Here is a tiny trained network, its code and every weight. The questions are about switching its units off for an input and a target symbol, where a switched-off unit gives its printed mean instead of its output.

import numpy as np


def w(rows, s, z=0):
    codes = np.array(rows[::2]) - 128.0
    scale = np.full(codes.shape[1], s)
    scale[-1] = z or s
    return codes * scale


def f(y):
    return y / 2 * (1 + np.tanh(0.7978845608 * (y + 0.044715 * y**3)))


def softmax(a):
    e = np.exp(a - a.max(-1, keepdims=True))
    return e / e.sum(-1, keepdims=True)


def log_softmax(a):
    a = a - a.max(-1, keepdims=True)
    return a - np.log(np.exp(a).sum(-1, keepdims=True))


def net(x, mask):
    ids = ['Θαδελμξτψ'.index(c) for c in x.split()]
    T = len(ids)
    res = E[ids] + P[:T]
    u = 0
    for l in range(3):
        r = res
        for j in range(2):
            rows = slice(2 * j, 2 * j + 2)
            q, k, v = (r @ M[l][rows].T for M in (Q, K, V))
            z = softmax(np.where(np.tri(T) > 0, q @ k.T / 2**0.5, -1e9)) @ v
            o = O[l][rows]
            res = res + np.where(mask[u + j], z, o[:, -1]) @ o[:, :-1]
        u += 2
        y = f(res @ A[l][:, :-1].T + A[l][:, -1])
        res = res + np.where(mask[u : u + 4], y, B[l][:, -1]) @ B[l][:, :-1]
        u += 4
    return log_softmax(res[-1] @ U[:, :-1].T + U[:, -1])


Q, K, V, O, A, B = {}, {}, {}, {}, {}, {}
E = w([
[178,64,21,145,1,22,156,109,93,149,130],'Θ',
[50,185,78,113,137,214,97,90,105,160,69],'α',
[139,102,207,125,160,149,141,109,76,67,90],'δ',
[165,163,67,83,99,78,139,171,18,111,147],'ε',
[149,176,177,62,180,136,169,181,193,110,51],'λ',
[199,171,91,169,16,54,169,118,7,112,87],'μ',
[138,74,153,123,128,84,73,90,43,96,168],'ξ',
[137,89,201,199,111,120,98,119,121,111,137],'τ',
[134,47,130,74,137,83,137,172,172,142,88],'ψ',
],0.016)
P = w([
[103,135,147,149,87,190,104,79,188,102,126],'0',
[146,159,145,50,61,188,121,60,146,174,133],'1',
[207,192,167,79,116,177,120,42,159,199,174],'2',
[252,22,95,218,148,116,203,55,152,167,114],'3',
[87,98,73,114,193,102,191,143,90,122,107],'4',
[33,135,67,145,148,146,111,153,94,43,207],'5',
],0.013)
Q[0] = w([
[203,76,95,134,146,147,194,25,107,118,90],'L0H0',
[120,102,149,168,133,62,174,102,144,95,120],'L0H0',
[255,134,174,207,109,128,200,124,194,117,207],'L0H1',
[152,161,194,147,75,89,83,113,185,232,98],'L0H1',
],0.0067)
K[0] = w([
[104,187,53,184,204,209,178,89,113,255,172],'L0H0',
[91,114,31,115,153,194,96,139,34,119,37],'L0H0',
[121,101,210,30,76,103,162,124,84,142,114],'L0H1',
[191,109,220,135,59,121,145,161,167,136,225],'L0H1',
],0.0056)
V[0] = w([
[91,101,179,147,84,179,102,87,137,212,80],'L0H0',
[142,158,188,158,145,15,129,254,129,161,191],'L0H0',
[80,51,78,243,185,86,103,131,135,75,22],'L0H1',
[29,111,71,132,124,182,111,38,136,228,102],'L0H1',
],0.0046)
O[0] = w([
[111,158,245,29,165,93,117,71,240,126,69,176],'L0H0',
[127,112,192,108,167,74,184,241,187,200,140,3],'L0H0',
[7,157,24,156,104,115,150,73,128,38,73,62],'L0H1',
[198,150,111,113,76,137,77,215,115,254,56,172],'L0H1',
],0.0079,0.0049)
A[0] = w([
[141,99,115,133,209,200,102,96,160,114,113,247],'L0N0',
[24,80,183,138,201,219,98,254,135,127,126,36],'L0N1',
[132,158,138,131,120,109,222,159,194,36,176,46],'L0N2',
[72,157,93,208,101,134,97,208,130,57,201,21],'L0N3',
],0.0047,0.0015)
B[0] = w([
[208,137,102,66,117,125,144,254,56,117,114,254],'L0N0',
[144,180,66,57,74,147,117,147,61,88,193,118],'L0N1',
[59,92,163,165,103,36,164,182,81,58,86,96],'L0N2',
[102,169,63,108,114,188,125,213,178,105,164,206],'L0N3',
],0.0095,0.0019)
Q[1] = w([
[213,68,167,153,195,142,140,147,142,186,84],'L1H0',
[68,63,163,114,93,125,152,203,111,90,203],'L1H0',
[28,122,123,93,76,112,124,168,115,37,136],'L1H1',
[143,206,121,56,43,209,2,106,174,152,133],'L1H1',
],0.0081)
K[1] = w([
[71,175,95,96,136,172,163,63,122,182,100],'L1H0',
[176,67,204,107,99,6,165,116,102,86,129],'L1H0',
[215,130,121,193,237,56,156,125,151,143,169],'L1H1',
[164,89,15,194,168,144,71,160,139,1,60],'L1H1',
],0.0074)
V[1] = w([
[181,111,88,131,178,133,175,117,91,155,96],'L1H0',
[166,137,121,118,119,71,121,150,128,46,126],'L1H0',
[113,196,75,73,73,142,222,153,92,100,145],'L1H1',
[78,79,78,2,181,110,53,106,79,119,183],'L1H1',
],0.0069)
O[1] = w([
[159,57,135,123,65,133,187,109,98,48,95,251],'L1H0',
[118,113,129,98,141,76,170,125,132,186,134,93],'L1H0',
[81,5,133,120,32,172,179,129,82,140,181,104],'L1H1',
[171,88,157,167,94,94,76,185,128,31,114,105],'L1H1',
],0.012,0.0031)
A[1] = w([
[157,107,88,116,153,221,57,98,123,76,118,253],'L1N0',
[116,118,167,126,104,111,31,120,103,152,175,131],'L1N1',
[173,85,79,147,254,99,182,106,96,168,116,166],'L1N2',
[165,138,89,71,125,132,117,151,118,133,119,137],'L1N3',
],0.0066,0.0045)
B[1] = w([
[124,221,144,122,66,74,135,179,126,206,48,248],'L1N0',
[133,170,19,182,85,183,125,161,63,130,154,164],'L1N1',
[147,149,189,137,92,160,170,24,254,32,136,170],'L1N2',
[97,78,200,212,69,137,30,91,130,198,12,170],'L1N3',
],0.0077,0.011)
Q[2] = w([
[227,86,183,103,92,137,139,55,138,99,72],'L2H0',
[207,165,173,73,64,158,89,148,113,234,122],'L2H0',
[147,112,207,93,114,148,46,115,115,253,187],'L2H1',
[73,161,144,141,82,158,126,128,181,163,151],'L2H1',
],0.0074)
K[2] = w([
[122,138,117,106,105,154,104,135,118,178,96],'L2H0',
[7,170,109,155,85,115,150,161,142,118,95],'L2H0',
[78,164,112,140,104,142,136,164,130,123,120],'L2H1',
[114,156,122,91,179,117,155,134,119,117,125],'L2H1',
],0.013)
V[2] = w([
[144,165,123,209,168,192,99,38,2,95,136],'L2H0',
[129,147,200,41,146,169,185,170,89,82,60],'L2H0',
[125,165,119,195,134,173,182,179,166,142,164],'L2H1',
[132,157,98,162,133,166,161,197,172,116,180],'L2H1',
],0.0076)
O[2] = w([
[163,100,9,10,98,140,96,173,176,164,168,196],'L2H0',
[92,167,79,199,44,156,152,146,215,92,218,176],'L2H0',
[97,157,150,56,157,127,89,101,104,93,147,53],'L2H1',
[133,152,203,82,166,113,131,148,52,60,177,1],'L2H1',
],0.011,0.0077)
A[2] = w([
[53,124,190,105,113,155,238,56,129,154,191,43],'L2N0',
[199,71,186,70,188,51,168,109,2,148,27,3],'L2N1',
[105,167,159,121,111,69,135,111,171,190,109,207],'L2N2',
[175,109,62,157,113,129,149,25,124,142,88,231],'L2N3',
],0.0059,0.0024)
B[2] = w([
[190,133,184,155,163,84,139,58,136,252,129,151],'L2N0',
[120,86,117,170,110,132,46,137,166,161,188,174],'L2N1',
[165,93,158,104,125,185,104,113,59,31,119,179],'L2N2',
[88,118,146,111,164,170,174,137,126,117,119,252],'L2N3',
],0.014,0.017)
U = w([
[95,199,112,133,46,168,102,141,197,97,154,150],'Θ',
[229,156,3,168,101,20,59,62,143,133,50,151],'α',
[70,109,76,211,199,176,61,132,136,153,108,75],'δ',
[109,183,140,163,101,72,100,93,160,183,107,132],'ε',
[125,131,162,185,137,135,110,135,46,60,84,181],'λ',
[156,168,73,114,207,201,70,42,103,43,138,77],'μ',
[118,142,127,141,83,106,102,128,109,149,72,21],'ξ',
[110,139,137,75,161,151,166,149,104,185,103,97],'τ',
[121,94,215,57,7,77,135,191,48,71,181,254],'ψ',
],0.0045,0.0048)

Each question gives the input, a string of symbols that net reads in full, and the target symbol t.
The units are the heads (2 rows each of Q, K, V and O) and the neurons (one row each of A and B). Each row of codes is followed by its name. A weight is (code - 128) times the scale printed after its matrix; where a second scale follows, it is the last column's (O, A, B and U).
mask holds one flag per unit, layer by layer, with each layer's heads first. A switched-off unit (its flag False) gives its mean, the last column of its rows in O or B, instead of its output. The means were averaged over made-up inputs and are rounded, as every weight is.
A unit's drop is (log p(t) with every unit on - log p(t) with that unit switched off) / (log p(t) with every unit on - log p(t) with every unit switched off).
The circuit of an input: a set's keep is (log p(t) with only the set's units on - log p(t) with every unit switched off) / (log p(t) with every unit on - log p(t) with every unit switched off). Starting from the 12 units with the biggest drops (on a tie, the unit counted first), units are removed one at a time, each time the one whose removal leaves the highest keep (on an exact tie, the one counted first), for as long as the keep stays at least 0.8.
units of the circuit, in order: the units of the circuit, biggest drop first
k most important neurons: the k neurons with the biggest drops, biggest first
k most important neurons of layer l: the k neurons of layer l with the biggest drops, biggest first
input α λ μ, target Θ: units of the circuit, in order -> L2H0; L0N0; L0H0
input ξ δ Θ ψ, target Θ: units of the circuit, in order -> L1N0; L2H0; L1N2
input τ δ τ ψ ψ δ, target λ: units of the circuit, in order -> L0H1; L2H0; L1N2
input Θ λ δ ε τ, target Θ: units of the circuit, in order -> L2H0; L0H1; L1N2; L1N0
input Θ α ε, target Θ: units of the circuit, in order -> L2H0; L1H0; L1N0
input ψ δ Θ, target λ: units of the circuit, in order -> L2H0; L2N2
input δ μ δ, target Θ: units of the circuit, in order -> L2H0; L1N0
input ξ ψ α ξ ξ ψ, target α: most important neuron -> L1N2
input Θ τ ξ ξ ε ε, target α: units of the circuit, in order -> L1H1; L2N3
input τ Θ ε ψ, target δ: units of the circuit, in order -> L2N1; L2H0; L1H0
input ξ τ ξ ε ε ξ, target ψ: units of the circuit, in order -> L1H0; L1H1
input ε ξ α ψ μ, target Θ: units of the circuit, in order -> L2H0; L0N0; L1H0; L1N0
input Θ μ Θ ψ ε μ, target λ: units of the circuit, in order -> L2H0; L0H1
input Θ λ ε λ, target ε: 3 most important neurons -> L2N0; L1N2; L1N0
input μ δ δ ξ, target Θ: units of the circuit, in order -> L2H0; L1N2; L1N0
input ε ξ ε δ, target α: most important neuron -> L1N1
input ε τ ψ δ, target μ: 2 most important neurons of layer 1 -> L1N2; L1N0
input ψ α λ ε, target Θ: 2 most important neurons of layer 2 -> L2N3; L2N0
input ε α δ λ, target Θ: 2 most important neurons -> L2N0; L1N0
input τ ξ μ, target μ: most important neuron -> L2N2
input ε Θ μ ξ, target δ: 2 most important neurons -> L2N1; L2N3
input α ε ε Θ ψ, target Θ: 2 most important neurons -> L0N0; L1N0
input μ Θ ε α, target Θ: 2 most important neurons -> L1N0; L0N0
input δ ψ Θ ξ μ ξ, target α: 2 most important neurons -> L2N3; L0N3
input ξ ξ δ, target α: 2 most important neurons -> L2N3; L1N1
input ξ ξ ξ δ μ Θ, target Θ: 2 most important neurons -> L0N3; L0N0
